In the rows, zero is written as 128.
Each row is followed by its class.
[130 125 144 150 155 165  98 104 114 125 110 106 126 149 123 174 116 140
 154 137  92 125 151  60 116 118 132  97 106 142 160 144 142 105 144  97
  74 134 134 186 111 111 105] => C
[154 125 152 151 100 108 115 146 152 160 114 170 127  71 145  87 180 108
 112 145 154 122 139 131 121  52 122 127 185 141  91  87 136 126 160 151
  62 141 143 114 166 153 105] => H
[161 154 137  90 110  87  82 155 154 153 183 106 174 131 110 132 111 128
 146 117  95 152 112 149 122  85  92 133 105 158  65 146 155 107 111 107
 100 107 129 137 152 164 147] => S
[142 130 149 147 164 181  90 123 132  95 103  95 126 149 121 166 117 135
 128 134 115 125 142  56 125 127 141 118  92 144 167 132 149  89 152  98
  63 137 142 180 104 101 109] => V
[132 128  89  48 114  64 159 139 131 107 120 124  89 148 117 202  69  95
 121  95 130 153 145 149 107 113 177 117 118 109 134  97 137  57 162 128
 129 118  81  89 174 142 129] => V
[134 121 145 148 167 173  97 110 112 122 114 106 132 143 115 155 100 142
 142 140 104 120 150  51 118 131 136 118 104 141 160 119 144 103 143  96
  82 125 132 195 107 107 105] => Q
[140 118 140 164  80 126  99 111 152 152 103 157 128  74 167  87 170 101
 147 120 168 130 192 133 106  68 102 120 154 153 124 119 145 126 175 149
  54 179 146 114 159 142  92] => C
[130  99 161  99 144 123 164 133 177 113 115 165  95 133 200  90 110 122
 127 100 132 171 138 140 170  93 166  88 151  95 152 113 122 122 160 121
 156  99  91 120 162  95 106] => V
[136 166  99  96 111  77  87 147 137 170 182  91 176 143  88 168  84 129
 141  98  88 142  97 137 123  98  94 139 105 146  81 162 177  88 103 117
 136 114 156 113 150 155 158] => M
[132 126 125 160 102 108  97 135 125 163 137 160 109  63 140 102 156 123
 106 114 157 140 168 139 123  97 122 124 146 159  99 139 139 129 173 160
  73 182 138 110 168 123 109] => K
[141 119 137 167  74 123  99 118 153 154 113 157 135  75 174  88 168  95
 147 118 176 131 183 131 107  65  99 120 152 151 126 116 144 123 168 147
  54 178 151 115 160 140  96] => C
[146 126 127 145  93 111 121 143 143 154 109 175 136  66 150 106 178 121
 110 140 148 124 129 127 124  45 124 152 179 141  92  99 126 130 168 150
  82 139 142 118 176 140  97] => X
[132 124 107  49 103  82 171 141 125 116 127 128  90 150  99 199  61 100
 138 111 117 144 144 141 101 116 165 128 131 115 116  92 131  68 142 128
 146 119  91  88 179 153 129] => F
[110  79 155 120 156 147 161 142 182 122 126 179  94 126 193  97  84  86
 114  93 120 166 177 144 148  72 176  92 175 119 138 127 136 108 190 126
 167 102 104 133 182  84 124] => Q
[129 115 150 144 155 177  98 111 115 122 112 103 130 148 113 170 114 128
 142 141 105 124 142  54 122 120 120 115 104 140 160 132 150 109 141  96
  84 135 142 195 108 109 113] => D
[146 164  99  97 113  87  80 148 136 143 187  88 172 128  94 160  90 128
 142  92  87 148  83 147 111  93  84 139 110 148  79 150 162  88 115 122
 128 112 136 101 134 158 164] => G
[125 145 144 155 182 212  61 111 173 133 108 117 137 142 121 141  93 135
 127 141  72 119 122  42 123 154 147 104  81 153 159 168 155 128 166 113
 115 111 132 177  88  94 127] => K
[125 101 172 122 171 156 143 166 204  91 121 155 126 135 200  86 119 109
 123  91 136 167 155 143 164  76 178 101 142 106 148 150 148 116 191 111
 162 111 113 126 169  81 116] => V
[124 100 172 125 161 165 141 161 195  80 128 147 131 141 201  92 120 110
 128 104 129 156 151 146 159  75 170 130 153 100 144 146 140 131 182 105
 185 117 129 128 156  97 121] => U
[145 127 133 159 109 119  98 125 144 152 110 166 124  79 147  97 174 117
 100 131 139 123 132 129 124  47 120 148 179 134 101 105 139 133 153 143
  80 144 149 117 181 145 112] => U
[117  76 173 124 154 139 158 152 176 129 121 179 104 125 187  88  94  77
 113 103 127 166 181 145 145  72 167  70 177 122 132 133 136 104 183 137
 165 121 100 116 168  87 120] => H
[139 124 161 145 156 193 103 116 134 112 108 103 129 143 110 162 109 141
 153 146 102 118 139  39 115 118 121 115 108 143 152 135 143 100 125  97
  83 137 145 180 113 106 100] => F
[125 100 162 107 140 148 182 126 179 132 122 168  94 134 188  91  98 123
 137 115 117 156 156 127 156  93 152  90 152 100 137 114 120 130 139 126
 171 101  99 132 172  98 103] => F
[148 119 153 159  68 147 109 127 171 151  99 159 125  67 160  78 157  94
 143 128 174 124 177 107 110  69 101 138 144 150 116 103 152 124 172 151
  55 169 160 113 166 136  92] => F
[146 128 133 158  69 131 105 122 159 160 105 155 140  67 161  99 161  97
 139 139 173 129 175 118 112  71 105 139 148 154 124 108 144 120 184 142
  59 168 156 132 161 143  86] => X
[137 131 149 141 145 174  90 117 117 104 120 104 125 133 123 178 107 138
 147 141  97 118 145  54 126 120 116 120 108 146 143 137 147 101 146  92
  67 136 130 199  96 115 102] => S
[139 145 155 152 162 229  76 112 174 130  99 123 151 143 116 149  95 129
 137 153  77 119 111  41 124 145 151 109  89 149 150 155 143 137 187 118
 109 105 126 167  91 100 129] => X
[114  86 160 101 152 137 160 151 187 121 116 170  94 122 191 109 100  85
 108  80 124 171 159 138 150  64 180  76 161 113 132 140 136  98 195 130
 148 113 107 118 180  78 120] => V
[127 127 106  45 106  80 168 136 129 119 123 130  89 153  97 184  61  98
 133 109 112 155 143 141 105 112 162 119 131 114 115  99 134  70 140 128
 139 116  90  87 182 148 130] => F
[126 124  97  46 109  66 158 123 107 122 125 131  96 146  97 201  58  94
 133 105 128 158 151 160 103 105 157 123 139 100 124  94 142  76 147 124
 153 110  88  91 181 159 143] => D
[118  96 166 101 139 132 170 124 171 123 123 160  87 133 189  83  98 114
 129 108 120 164 147 137 166  91 154  94 159  99 142 135 127 129 163 119
 186 106  94 130 163  99 114] => T
[115  93 165 118 139 144 148 156 174 117 132 178  80 121 194 103  97  86
 121 102 113 168 168 145 155  68 159  78 178 126 110 140 140 105 185 123
 148 116 108 143 173  90 115] => S
[167 147  78 107 125 111  84 115 114 160 166 117 177 124  90 158  62 110
 120 107 122 126 134 164 100 114 103 167  97 151 107 126 167  82 118 122
 156 116 139 120 166 141 152] => Q
[144 159  95  99 111  81  84 134 142 156 187  85 178 144 101 154 102 123
 150  87  91 152  95 148 110  87  88 111 105 146  81 168 167  84 119 122
 128 129 142 110 151 139 162] => C
[133 101 182 117 168 161 139 173 198  79 122 158 131 130 201  90 119 108
 131  95 140 163 152 143 159  76 166 104 149 104 131 143 138 115 191 110
 166 112 124 121 159  80 112] => V
[138 125 128 157  74  99 100 139 126 160 131 155 109  59 139 105 174 113
 125 118 163 135 167 146 124  85 109 129 160 150  80 134 142 123 184 156
  53 174 134 120 169 136 111] => S
[111 108 178 119 161 159 139 165 194  96 126 156 129 143 191  93 109 116
 145 102 135 160 161 143 169  79 161 115 154 103 133 150 147 124 173 110
 182 111 131 123 155  95 103] => M
[135 118 134 155  92 107 108 131 121 180 122 161 111  77 127 104 157 118
 120 120 158 133 191 142 133  94 120 117 147 152  93 140 146 130 167 157
  63 169 140 121 176 135 106] => M
[146 109  48  69  97  98 148 126 126  88 107 122  75 155 115 211 118  92
 100 131 116 144 136 154 125 123 180 134 120 118 139 127 122  72 178 112
  86 124 105 100 156 155 123] => U
[148 147 126 106 124  85  78 159 147 157 176 117 171 126 103 135 105 132
 144 108  88 159 113 155 112  92  94 141 106 158  80 144 143 110 110 120
 120  96 125 108 147 157 156] => G
[141 136 129 150 107  96 108 142 140 150 104 176 124  71 149  94 165 126
 105 127 162 129 131 134 118  57 123 135 170 136 103 101 143 132 141 148
  79 135 159 118 185 143 101] => K
[141 129 127 146  94 108 121 132 146 162 104 177 124  80 142 103 168 120
 107 135 155 119 149 140 131  51 121 143 174 136  94 108 147 133 147 155
  81 131 149 110 179 153 100] => M
[131 120 103  41 115  70 158 141 124 109 121 123  95 146 112 201  68  88
 124  96 135 153 143 151 108 113 176 118 122 108 127  95 134  59 165 121
 132 118  83  85 173 143 128] => V
[143 115  45  65 102  81 155 127 138  96 119 128  82 141 110 203 109 102
 108 130 122 151 143 162 116 126 181 131 133 125 134 115 122  68 175 107
  82 107  96 106 165 162 123] => Q
[115  94 151 101 150 126 170 113 172 119 123 166  96 122 190  86  95 128
 139 109 126 169 159 146 153  98 154  96 174  98 150 112 119 130 148 110
 186  93  98 141 159  92 103] => Q
[137 125 160 151 165 181 101 117 129 123 111 107 134 146 114 153 105 125
 134 146 106 125 152  54 119 129 138  95 109 145 161 132 149 100 151  98
  72 141 133 181 101 112 105] => H
[147 116  75  48  85  62 189 133 102  77 151 133 101 138 106 190  85 133
 113 109 110 147 152 195 123 135 176 136 141 102 109  93 127  83 190 109
 132 116  97  97 151 179 124] => Q
[150 159 109 100 117  79  85 150 155 161 193  79 189 136 104 140  98 114
 137 106  99 146 100 135 114  97  89 129 102 147  82 149 169  81 120 115
 128 122 139 108 138 149 160] => H
[160 156 138 105 126  80  80 151 171 163 171 119 173 135 117 134 114 125
 135 114  97 162 114 145 117  89 102 118  92 160  89 148 144 105 113 111
  91 110 134 119 167 144 148] => V
[118  97 146 108 152 132 159 112 168 114 123 154  87 144 192  90 108 130
 125 104 109 164 146 138 164  86 165 100 162  96 152 135 122 132 140 114
 178 111  97 128 164  95 114] => U
[110 153 179 140 186 210  67 129 154 128  97 112 131 163  88 144  87 131
 148 142  76 135 144  55 140 141 142 117 108 139 152 147 166 111 152 100
 107 100 158 190  89 103 125] => M
[147 117  64  59  92  86 164 144 141  94 105 130  77 141 110 208 119 105
 119 131 116 138 146 153 120 124 172 142 115 123 125 111 113  71 164 122
  83 115 101 103 168 161 114] => F
[137 153  90 103 116  75  87 138 143 168 194  89 184 138  96 162  92 118
 134  92  98 151  98 137 110  85  75 137 104 140  83 148 172  92 107 114
 139 114 139 120 168 145 172] => D
[132 116 135 178  80 119  96 114 153 157 117 157 134  57 159  80 152 102
 136 124 182 127 189 121  99  76 110 147 157 152 130  99 156 123 178 143
  69 165 151 117 163 137  96] => Q
[151 119  89  40  84  69 184 148 102  64 140 127 100 135 112 200  98 117
 100 105 128 145 135 178 126 130 182 124 129  97 109  99 125  70 197 109
 111 133 103  88 147 160 126] => V
[111  98 174 117 161 156 156 169 184 100 129 156 128 143 192 100 113 120
 136 106 137 155 167 145 167  82 170 120 145 104 134 144 144 128 169 107
 183 109 129 137 155  93  97] => M
[137 113 138 161  96 109 106 128 126 171 126 159 114  74 143 105 176 118
 130 107 149 138 180 147 120  81 120 106 151 156  91 143 129 135 186 166
  56 180 126 109 175 125 115] => C
[147 116  66  73  94  85 157 140 131  93 124 126  56 138 108 207 109  95
 110 130 126 147 139 162 124 128 180 116 122 125 128 136 126  72 181 112
  94 127  98 108 171 156 125] => T
[139 160  77 101 122  93  77 133 145 149 181  81 181 144 101 159  90 115
 123  96  78 143  83 135 115  89  89 145 105 140  87 162 174  91 108 112
 143 119 140  98 147 152 168] => U
[149 124 148 163  63 138 113 123 166 148 105 161 124  70 162  84 152  92
 146 130 176 118 184 114 107  69  93 137 138 152 123 100 151 123 158 155
  61 178 158 117 166 134  89] => F
[141 112  54  59  99  77 154 135 124 112 113 135  73 142 113 218 114  98
 112 129 114 157 140 165 129 122 172 136 122 120 133 117 124  80 170 112
  94 107  99 114 169 159 127] => D
[147 149 130 107 117  76  85 140 160 167 176 113 181 144 114 127 119 129
 152 112  85 154 121 156 106  83  99 116 100 160  84 155 144 115 107 118
 112 111 131 117 160 153 153] => C
[137 182  96  99 101  73  75 146 141 153 199  89 169 120 102 153  95 121
 145  98  86 144  95 142 116  82  74 136 111 147  60 159 176  88 112 117
 118 125 136 114 146 151 160] => S
[150 160 125 103 112  88  71 151 154 160 184 111 168 126 104 135 110 125
 145 120  94 162 116 149 117  80  86 133 103 160  67 152 158 104 108 109
  95 104 135 129 154 150 147] => S
[126 125 148 162 163 183  92 117 121 112 109 104 119 150 116 171 110 140
 140 143  98 127 141  51 114 128 128 107 106 148 162 136 134 105 137 104
  64 122 129 178  94 115 111] => G
[128 117 102  53 109  73 159 140 111 120 126 130  84 150 105 210  70 100
 141 105 111 152 142 160 106 106 167 124 134 118 124  95 125  71 152 128
 129 103  78  87 159 169 125] => G
[110  82 168 109 140 140 150 152 180 133 120 174  87 133 181  98  86  83
 127 100 126 162 180 143 163  78 165  79 160 120 128 139 145 109 170 134
 174 101 115 133 171  83 121] => M
[114  89 153 114 155 142 147 155 182 117 130 179  95 121 198 105  84  88
 114  99 125 168 156 138 153  75 164  79 168 116 137 139 135 106 171 127
 179 106 112 128 168  83 119] => K
[145 158  80 105 110  95  80 131 141 148 188  78 173 144  99 155  89 119
 130  95  90 141  88 131 117 100  87 149 101 137  93 157 172  91 109 107
 142 122 151 106 148 139 171] => U
[110  86 168 113 136 150 158 153 176 136 124 175  89 140 184 100  89  84
 123 103 128 162 179 143 164  73 172  85 162 114 128 129 146 106 176 132
 162 102 124 130 168  92 114] => M
[141 160 120 106 133  84  74 153 155 181 179 115 178 125 108 127  98 134
 131 116  97 164 111 138 114 100  96 134  95 157  84 150 154 115 101 110
 119  99 149 121 157 146 148] => K
[137 123  66  71 101  87 155 137 131 102 112 128  63 143 113 213 104  87
 109 130 119 144 137 157 125 122 180 124 119 122 130 137 125  75 181 116
  92 119  95  96 171 162 128] => T
[120  83 176 115 151 147 171 157 184 123 120 179  96 136 190  87  93  80
 121 105 122 164 180 151 144  83 172  72 174 123 129 133 129 114 180 134
 164 120 110 115 161  92 120] => H
[177 149  97 103 110 121  93 125 136 161 160 117 176 129  91 159  78 110
 132 114 119 119 125 145 102 100  90 163  77 155  98 137 164  90 103 131
 147 128 141 114 179 133 143] => F
[177 149  80  99 122 115  89 117 129 159 167 120 184 121 101 160  66 111
 125 107 126 124 126 164  98 118 105 160  87 150 110 120 163  91 117 118
 152 116 135 133 165 146 142] => Q
[141 110 142 173 106 109 106 142 132 187 133 160 121  67 136  89 176 112
 111 124 157 142 181 136 123 100 128 103 151 158  95 135 132 131 186 156
  44 177 127 115 170 132 108] => H
[173 163  87 101 105 111  74 123 114 166 174 115 171 116  93 164  78 108
 129 108 118 126 121 164 112 102  91 164  87 153  91 133 177  84 116 115
 127 126 138 137 165 151 140] => S
[156 154 121 106 114  94  80 157 158 155 178 115 169 130 102 141 108 126
 142 121  93 154 111 149 105  89  97 144 100 163  81 143 145 109 109 114
 102  97 136 111 147 159 155] => G
[155 127 140 158  79 129  94 124 169 136 105 155 134  66 180  89 158  87
 126 117 184 119 183 121 115  64 100 132 136 148 125 102 152 110 182 147
  43 174 148 113 163 134  95] => V
[118  90 144 105 149 139 159 117 157 118 123 154  97 135 194  91 106 125
 120 101 111 163 151 135 171  94 155 110 158  91 153 122 123 131 151 110
 174 108  98 138 156  97 111] => U
[148 172 104 107 103  75  74 153 141 153 200  87 177 129  98 150  97 129
 143 104  95 150  86 136 117  94  77 132 114 146  61 154 177  87 115 117
 127 120 131 120 147 154 162] => S
[146 156  86  91 111  78  89 137 137 162 189  87 183 132  90 163  88 121
 134  93  96 149  91 140 111  85  79 148 104 139  80 148 182  94 113 119
 149 113 139 111 162 149 174] => D
[110  79 150 116 157 157 149 137 174 126 116 171  96 134 192 101  92  85
 106  86 108 169 169 139 150  69 172  90 169 111 135 149 136 112 186 126
 166 117 111 119 177  86 125] => U
[110  98 159  88 140 133 173 128 162 132 121 158 102 146 184  88 105 126
 133 108 126 157 160 143 175 100 165 103 150  97 144 123 127 127 141 117
 175 105 108 140 149 105  96] => M
[134 115 152 155 173 199  83 104 113 106 112  93 127 152 118 170 108 139
 132 139  96 117 150  47 119 131 131 119 104 142 163 141 138 105 136  91
  85 143 142 190  97 105 110] => U
[122  84 175 103 153 152 163 149 175 131 111 176  83 128 194 100  97  80
 113  90 126 168 168 148 157  76 180  76 162 118 135 128 135 102 188 132
 152 114 114 128 175  82 115] => V
[155 156 117 101 129  85  75 148 156 172 177 120 171 138 111 138  98 130
 135 121  92 161 115 147 118  99  95 134  91 165  92 151 147 108  96 109
 114 105 146 126 157 150 141] => K
[112 157 153 141 203 202  59 132 154 126 104 115 135 145  98 142  91 135
 135 134  77 141 121  57 131 146 142 110  99 137 156 152 158 113 152 102
 113 104 147 188  92  93 126] => K
[127 139 155 160 170 201  68 105 163 141 107 112 138 155 119 137 119 135
 145 142  73 124 126  57 121 146 153  97  91 148 158 166 146 127 174 116
 104 116 125 173  94  97 133] => C
[135 124  80  52  85  58 170 141  92  87 152 136  92 132 111 195  84 125
 104 108 115 150 142 173 129 132 176 122 129 101 111  99 127  73 191 106
 116 129 113 101 151 165 115] => K
[173 160  79  89 116 106  77 120 123 165 162 116 170 114  98 172  65 109
 128 110 123 130 116 153 109 117  90 155  78 157 114 140 169  91 104 116
 146 127 151 135 159 141 138] => K
[129 123 140 158  96 101 103 138 132 168 130 153 119  80 136 103 165 125
 120 119 160 131 191 141 130  87 117 128 145 157  91 141 143 130 165 159
  71 179 136 118 174 131 104] => M
[118 104 183 118 159 167 154 162 196  89 128 154 112 130 196  81 102  99
 129 106 135 166 159 137 159  76 157 103 145 110 133 163 149 132 189 109
 183 124 121 133 167  78 118] => T
